array([[ 0.12,  0.10, -0.15, -0.08, -0.14],
       [ 0.09,  0.06,  0.03,  0.08,  0.05],
       [ 0.15,  0.10, -0.10, -0.05, -0.08]])	0.12, -0.08

array([ 143.57,   79.30,    7.75,   20.59, -130.06,   66.10,   45.78])	143.57, 45.78

array([-0.02, -0.10, -0.07,  0.13, -0.06])	-0.02, -0.06

array([[ 130.5,   92.2,  121.3,  150.1,  103.1, -106.8],
       [-149.1, -224.1,  106.0, -225.4,   76.7,    4.6],
       [ -84.1,  -79.7,   80.0, -103.9,   59.6,   12.0]])	130.5, 12.0

array([[-1.8,  0.8,  0.4, -0.8, -1.5],
       [ 1.5, -0.5, -1.3,  0.8,  0.5]])	-1.8, 0.5

array([ -65.5,  137.1,   75.9,   52.7, -144.1])	-65.5, -144.1

array([ 0.10, -0.11, -0.04,  0.02, -0.06])	0.10, -0.06
---
-4 -34 61 8 32
2 -4 -6 2 -15
result: -4, -15

-15 -82 38 16 -2 39 76 result: -15, 76

-53 -24 11 -28 61 -17 result: -53, -17

-51 -21 -28 -38
-51 -27 48 12
78 48 0 33
result: -51, 33

11 55 -33 21 -40
8 -85 68 17 67
-3 36 -9 3 -23
result: 11, -23

-16 -24 -7 -6
46 70 0 -23
result: -16, -23

77 -82 -67 52 -61 45 -34 result: 77, -34

-66 18 -58 82 result: -66, 82

-25 12 53 43 -77 80 23 result: -25, 23

-12 -38 3 -7 66
-19 -26 6 3 62
result: -12, 62
---
-68 -2 4 -71 47 Answer: -71
-31 80 -81 -76 52 78 70 Answer: 78
26 -8 5 66 38 Answer: 66
17 -1 -68 -44 -75 -72 -22 Answer: -72
-37 62 31 -11 Answer: 31
30 54 -74 -15 Answer: -74
-2 -73 -15 14 4 Answer: 14
-5 -4 -21 33 43 -12 -75 Answer: -12
63 2 5 0 -37 -64 -54 Answer: -64
-47 -28 -52 -65 Answer: -52
---
array([  1, 151, 113, 138, 232, 174, 236]) → 138

array([[829, 676, 498, 530],
       [585, 152, 580, 551],
       [580, 167, 564, 563]]) → 498

array([[5798, 5559, 5493, 3071, 2393],
       [4526, 1524, 1065, 6027, 2662],
       [8080, 2082, 2521, 4597, 4299]]) → 2082

array([9196, 1607, 4319, 8742, 3549, 7826, 2983]) → 3549

array([[-510,  508,  425,  110],
       [-686, -575, -587, -584]]) → -584

array([[ 58, 180, 237, 200,  84,  61],
       [108, 130, 158, 138, 120, 110]]) → 84
---
[3, 2, 2, 2, 4, 7, 3] Answer: 7
[[2690, 9366, 2728, 1765, 1171, 2150], [4316, 6719, 3843, 2641, 2359, 3059]] Answer: 2359
[[60, 195, 85, 84, 110], [49, 220, 79, 39, 135]] Answer: 39
[6, 97, 66, 41, 50] Answer: 41
[[154, 136, 158, 130], [21, 222, 10, 225], [191, 112, 203, 105]] Answer: 203
[-637, 724, -732, -541] Answer: -732
[748, 807, 403, 256, 189, 793, 351] Answer: 793
---
[-62  44  -4  12  -6  33 -25] out 44
[ 42 -12  24 -73] out -12
[-63 -80 -51  -6   5   2   7] out -80
[-74 -72  77 -83  -4 -56] out -72
[-15 -61 -11 -53] out -61
[-60 -49  83  66 -24] out -49
---
[[65 86 77 76 31]
 [62 79 66 87 46]
 [56 55 15 59 89]] result: 66

[[594 756 165 650 153]
 [454 868 300 295 476]] result: 300

[[ 23 -13  12  14 -17]
 [ 14  -9  23  29 -32]
 [ -9  22  39  22  11]] result: 23

[[5667 5565 7210 7126 3063]
 [4965 6142 4741 8805 6053]] result: 4741

[[-197  586  -49 -514 -357]
 [-599  232 -668  386 -287]
 [-696  327   90 -867  282]] result: -668

[[  7   5  22  20  30]
 [-13 -27   9  -4  -1]] result: 9

[[4688 2190 7500 5026 3506]
 [8416 4059 4874 3493 5240]] result: 4874

[[-30  45  26 -23   7]
 [ 10 -11  36  17  15]] result: 36
---
[[ 0.330  0.669  1.718  1.191  0.121  0.646  1.721]
 [ 2.063 -0.582  0.404 -0.152 -1.359 -0.415  0.703]] gives -0.582

[[ -8.77 -10.23 -21.72  -7.69  -3.45]
 [  4.78  -8.90   4.01 -17.94  13.12]
 [  9.67  -5.55 -10.48   9.38  -2.48]] gives -5.55

[ 1.0 -1.6 -1.1  1.0 -1.4] gives -1.6

[ 0.072  0.125  0.148  0.092 -0.136] gives 0.125

[-0.16  0.16  0.00 -0.16 -0.17] gives 0.16

[[-0.106 -0.124 -0.118  0.022 -0.153 -0.187 -0.051]
 [ 0.224  0.022 -0.096 -0.059 -0.147  0.036  0.230]] gives 0.022

[ 0.10 -0.15 -0.04  0.05] gives -0.15

[-0.085 -0.008  0.117  0.150 -0.101  0.112] gives -0.008
---
[[-22 -11 -21  23 -11 -17]
 [ 55  30 -45 -12  34  49]
 [ 47  51  -1 -67  44  48]] | 48

[[ 26 -69 -21 -49]
 [-28  19 -18   1]
 [ 39   8  43 -20]] | -20

[[ -8  -4   0 -47  28 -67]
 [ -7  -4   3 -44  26 -58]
 [ -9  -4   9 -32  46 -52]] | -52

[[ 24 -60 -36  61 -49 -13]
 [-55  40  29  60 -51  13]
 [  7  30 -47 -32  79 -38]] | -38

[[66 45  0 29]
 [44 76  0 50]
 [28  4  0  3]] | 3

[[ -4  -9  -9 -52  11  43]
 [-10 -12  -9 -45  12  38]
 [ 17   2   4  23  13 -75]] | -75

[[ 14  13  -4  30  -4  77]
 [ 18 -33  -2  -6 -29  30]
 [  3  37  -1   2  -3   7]] | 7

[[ 61  37  25 -44]
 [  7  19  23  19]
 [ 24  27   4 -32]] | -32

[[ 37 -15 -48 -32]
 [ 58  61 -18 -72]
 [ 50 -14 -43 -30]] | -30
---
[-22, 2, -11, 85, 30] yields 85, 30
[[-72, -23, -22, -54, -27], [-37, 18, 22, 64, 34]] yields 64, 34
[[83, -6, 77, -11, -2, 8, 23], [-12, -7, -10, 11, 9, -9, -4], [60, 26, 60, -16, -16, 36, 1]] yields 83, 77
[-3, 84, 12, 17, 8, 7, 53] yields 84, 53
[0, 47, -42, -18, -12, -62] yields 47, 0
[-69, 6, 25, 69, -25] yields 69, 25
---
{"in": [-256, 804, -847, -155, 955, -607, -175], "out": "-155, 955"}
{"in": [217, 53, 159, 221, 224, 207, 74], "out": "221, 224"}
{"in": [17, 51, 19, 60, 93], "out": "19, 93"}
{"in": [-28, 30, -8, -12, -5], "out": "-8, 30"}
{"in": [[-11, 12, -29, 46, 12], [11, 17, 5, 17, 17], [4, 1, -3, -31, 1]], "out": "5, 46"}
{"in": [227, -245, -759, 172, -3, 502, -727], "out": "172, 502"}
{"in": [881, 286, 583, 464, 159, 115, 897], "out": "464, 897"}
{"in": [-44, 39, 21, 40, 45, 30, -23], "out": "40, 45"}
{"in": [-610, 275, 893, -708, 962, 664, 824], "out": "-708, 962"}
{"in": [29, 14, 10, -42, 1, -9, -11], "out": "-42, 29"}
---
0.1,1.1,0.0,0.4,1.0,0.8,-1.1 ans = 0.1
-164.08,-12.09,-0.88,102.45,172.45,-150.60 ans = -164.08
-0.020,0.135,-0.089,-0.185,-0.009,0.050,-0.037 ans = -0.020
-10.96,3.07,11.87,16.16,14.05,7.40 ans = -10.96
-1.50,-1.33,1.59,-1.24 ans = -1.50
-0.153,-0.061,-0.139,-0.146,0.153,0.190 ans = -0.153
-177.6,88.2,123.5,13.9 ans = -177.6
-69.59,-181.16,16.82,117.75,61.65,21.74 ans = -69.59
79.33,-135.25,138.24,-46.68 ans = 79.33
-120.18,-86.47,30.43,117.95,24.51 ans = -120.18
---
[[ 50  31 -20 -62 -15   4  22]
 [ 11  16  18 -11  21  18  19]
 [-27  -9  32  27  33  14   5]] Out: 11

[[ 57 -37   6  26  -2   6  -1]
 [ 31 -29 -23 -34 -33  70 -23]] Out: 57

[[ 37  32 -17  49]
 [ 37  70  17  -4]] Out: 37

[[ 56 -73  60  -1  18 -19]
 [ -4 -35 -29 -23 -28   5]] Out: 56

[[ 12   0   0 -77]
 [ 14   3 -11  22]] Out: 12

[[-15 -56  -8 -43 -74]
 [-64 -22 -39  31  30]] Out: -15
